Below is a small trained network, with its code and all its weights. Each question gives an input and a class and asks what happens when units are switched off, that is, made to give their printed mean instead of their output.

import numpy as np


def w(rows, s, z=0):
    codes = np.array(rows[::2]) - 128.0
    scale = np.full(codes.shape[1], s)
    scale[-1] = z or s
    return codes * scale


def f(y):
    return y / 2 * (1 + np.tanh(0.7978845608 * (y + 0.044715 * y**3)))


def log_softmax(a):
    a = a - a.max(-1, keepdims=True)
    return a - np.log(np.exp(a).sum(-1, keepdims=True))


def net(x, mask):
    res = np.array(x, float).reshape(1, 3) / 4 @ E
    y = f(res @ A[0][:, :-1].T + A[0][:, -1])
    res = res + np.where(mask, y, B[0][:, -1]) @ B[0][:, :-1]
    return log_softmax(res[-1] @ U[:, :-1].T + U[:, -1])


A, B = {}, {}
E = w([
[140,197,78,129,120,157,149,124,115,231,178],'x0',
[54,107,116,140,101,191,97,118,3,142,141],'x1',
[95,120,182,59,110,110,143,33,115,115,174],'x2',
],0.011)
A[0] = w([
[206,188,40,216,175,143,133,226,178,192,82,47],'N0',
[128,213,42,173,95,195,136,163,86,220,169,2],'N1',
[102,71,111,181,117,161,72,177,85,79,75,114],'N2',
[227,129,149,150,186,39,156,200,254,68,49,70],'N3',
[164,190,141,70,143,97,182,70,165,173,185,98],'N4',
[102,72,112,180,111,160,76,177,88,79,78,121],'N5',
[57,70,202,41,70,118,121,51,82,74,169,3],'N6',
[128,129,128,128,127,128,129,128,128,127,127,128],'N7',
[116,42,234,80,145,58,125,92,174,12,82,61],'N8',
[51,116,115,118,81,199,93,75,39,176,183,3],'N9',
[165,191,139,67,140,93,191,69,167,172,190,87],'N10',
[162,188,141,71,144,98,183,72,164,172,181,99],'N11',
[101,72,112,182,114,161,73,177,86,78,79,116],'N12',
],0.0055,0.0077)
B[0] = w([
[199,186,61,64,35,119,181,133,129,53,214,242],'N0',
[187,53,114,200,227,158,48,22,64,116,152,200],'N1',
[72,81,174,175,176,114,98,160,161,177,81,199],'N2',
[186,78,97,178,197,178,75,17,25,112,176,253],'N3',
[73,135,154,122,113,92,142,241,191,151,92,190],'N4',
[76,83,166,175,181,117,95,160,160,168,86,200],'N5',
[197,62,107,199,220,161,53,23,57,118,156,186],'N6',
[128,129,128,128,129,128,128,127,129,128,128,128],'N7',
[205,192,55,65,29,121,184,144,132,59,211,214],'N8',
[204,205,64,48,25,105,199,171,163,53,206,190],'N9',
[65,135,166,120,113,70,146,254,214,163,82,189],'N10',
[75,134,151,122,113,97,141,237,188,150,95,187],'N11',
[76,82,168,175,162,117,100,157,157,171,84,199],'N12',
],0.0075,0.0066)
U = w([
[144,86,129,175,210,159,81,59,80,131,124,213],'0',
[154,199,100,48,18,116,193,146,145,102,161,130],'1',
[36,118,213,138,140,109,125,203,183,191,10,1],'2',
],0.012,0.003)

Each question gives the input, the list of numbers given to net, and the class t.
The units are the neurons (one row each of A and B). Each row of codes is followed by its name. A weight is (code - 128) times the scale printed after its matrix; where a second scale follows, it is the last column's (A, B and U).
mask holds one flag per neuron, in row order. A switched-off neuron (its flag False) gives its mean, the last column of its row in B, instead of its output. The means were averaged over made-up inputs and are rounded, as every weight is.
A unit's drop is (log p(t) with every unit on - log p(t) with that unit switched off) / (log p(t) with every unit on - log p(t) with every unit switched off).
The circuit of an input: a set's keep is (log p(t) with only the set's units on - log p(t) with every unit switched off) / (log p(t) with every unit on - log p(t) with every unit switched off). Starting from the 12 units with the biggest drops (on a tie, the unit counted first), units are removed one at a time, each time the one whose removal leaves the highest keep (on an exact tie, the one counted first), for as long as the keep stays at least 0.8.
units of the circuit, in order: the units of the circuit, biggest drop first
most important unit: the unit with the biggest drop
k most important neurons: the k neurons with the biggest drops, biggest first
drop when u is switched off: that unit's drop, to one decimal
input [1,-2,-7], class 1: most important unit => N0
input [1,7,3], class 1: 3 most important neurons => [N9; N3; N1]
input [3,0,-5], class 1: 2 most important neurons => [N0; N3]
input [-8,-7,0], class 0: 3 most important neurons => [N3; N0; N9]
input [3,-2,2], class 2: 3 most important neurons => [N0; N8; N9]
input [2,5,1], class 1: 2 most important neurons => [N9; N3]
input [1,8,1], class 1: 2 most important neurons => [N9; N3]
input [2,5,5], class 1: 3 most important neurons => [N9; N3; N1]
input [-7,-4,1], class 1: 3 most important neurons => [N8; N1; N6]
input [-1,-7,0], class 0: 2 most important neurons => [N3; N9]
input [-8,-6,2], class 1: 3 most important neurons => [N8; N1; N6]
input [2,8,3], class 1: 2 most important neurons => [N9; N3]
input [7,0,8], class 2: drop when N10 is switched off => 0.3
input [2,-8,8], class 2: units of the circuit, in order => [N10]
input [-8,-5,-5], class 0: drop when N3 is switched off => 3.1
input [-3,-5,-5], class 0: drop when N3 is switched off => 4.0
